(in the rows, 128 means zero)
Each row is followed by its class.
[157 122  99 125 139 175 175 148 100 140 129 133 136 141 131  96 155 143
 125 124 140 114 133 121 119 133 185 143 110 140 221 134 120 145 123 112
 119 131 168 125  95 131 110 122 121 113 129 121  84 136 123 119 100 133
 238 118 120 148 150 130 170 113 138 129 128 164 137 115 136 124 145 124] | B
[138 126 105 130 132 147 158 137 113 154 135 135 138 137 124 110 220 146
 136 136 135 112 131 132 128 122 180 136 108 122 215 130 117 147 127 102
 117 129 169 119  92 151 123 132 142 124 136 111  79 141 132 119  95 142
 128 118 118 166 141 127 162 116 130 124 152 146 142 120 129 135 128 132] | B
[154 108  73 121 149 183 252 142 112 142 139 113 124 138 140 110 137 139
 112  98 151 136 137 134 133 124 157 133 127 190 220 146 131 156 118 139
 129 131 157 110 116 125 103 135 104  47 129 117 105  99 144 123 114 137
 137  99  87 125 147 132 153 115 151 171 156 175 138 123 140 143 152  94] | J
[141  46 100 127 131 162 141 143 109 124 141 146 153 132 123 113 171 127
 149 138 155 102 138 134 126 123 196 150 108 108 199 138 108 128 155  93
 125 129 152 134  92 139 114 132 140 143 117 113  83 162 129 127  86 135
 122 105 115 176 127 119 168 118 130 127 133 156 123 117 133 122 116 129] | B
[145 110  81 125 141 192 252 154 108 135 130 106 130 150 134 139 143 150
 113  98 152 138 128 124 103 132 157 140 122 185 214 144 122 157 129 131
 117 142 155 102 111 123 110 138 108  48 131 114  97 112 148 127 113 147
 134  90 100 131 137 118 159 119 140 129 160 166 137 131 130 146 133 105] | J
[145 114  94 120 138 169 252 149 111 132 132 104 117 142 137 114 106 145
 110  93 140 139 128 123 109 129 142 132 127 223 195 153 140 149 117 156
 116 132 151 104 130 121 100 131 112  34 130 102 117 104 144 120 126 135
 134 101 113 116 138 117 144 123 145 139 142 176 133 132 136 141 141 101] | J
[136 116  90 114 144 176 251 145 108 131 139 112 126 137 142 110 113 138
 110  87 144 125 123 134 112 124 141 122 127 175 201 138 131 147 124 132
 116 135 153 105 122 123 109 133 103  53 124 117 118 100 144 119 142 135
 131 114 107 122 130 127 147 125 135 138 139 163 134 135 138 138 145 104] | J
[133 102  88 118 134 171 252 143 102 133 136 112 116 147 141 104 120 152
 143  99 139 133 145 132 106 132 153 135 104 179 203 145 125 163 133 138
 110 130 153  97 118 127 105 136 115  57 138 112  99  99 140 111 113 139
 140  93  91 126 126 124 154 112 146 143 152 170 134 130 133 143 141 103] | J
[141 124  93 122 134 155 172 155 107 142 135 127 138 146 130  93 167 152
 138 135 155 102 146 137 128 120 195 150 104 134 249 138 105 169 118  96
 121 125 156 115  82 132 117 126 131 145 143 105  70 145 154 116  77 147
 126 100 107 179 146 118 177 127 124 119 168 155 129 107 132 130 128 119] | B
[170 122 101 123 152 179 158 149 112 140 124 120 137 146 127  90 157 146
 118 122 132 106 144 136 131 127 181 140 107 136 218 136 112 136 128 132
 124 133 145 129 114 133 111 142 100 132 127 119  98 126 133 116 101 132
 118 101 127 135 141 134 179 125 132 131 141 150 141 106 128 120 128 122] | B
[149 105  76 131 134 169 210 140 102 134 136 132 155 146 141 117 158 143
 138 143 141 118 135 137 125 103 187 149 117 147 238 143 118 153 126 100
 129 123 166 122 100 121 105 134 129 112 124 119  72 135 143 121  84 140
 137  88  99 165 135 120 175 125 134 137 164 156 133 126 123 136 127 120] | B
[153 124 103 126 125 164 148 136 111 133 135 149 136 132 126  93 175 142
 133 130 134 113 156 137 135 128 173 140 114 122 232 134 116 150 130 104
 124 127 152 123  97 139 120 136 135 129 131 119  84 145 126 133  83 134
 128 107 125 163 143 123 172 123 124 121 142   4 136 123 131 122 132 120] | B
[155 107  89 116 143 190 252 155 102 139 134  94 116 148 142  69 133 152
 103  93 139 145 135 126 124 129 161 126 127 184 224 138 127 152 127 145
 116 129 154 108 126 124  99 130 101  55 126 128 112  91 139 122 127 142
 134  99 108 105 138 130 160 128 148 130 138 172 145 136 137 107 142  99] | J
[142 107 137 128 146 172 190 157 116 131 119  86 102 150 141  80 104 179
  80  88  87 126 143 119 107 134 120 133 117 176 204 132 139 171 136 168
 122 135 134  90 124 129 110 132 105  82 115 116 126  95 136 124 136 132
 129 117 122  71 144  93 156 118 136 140 148 161 144 146 132 132 148 109] | A
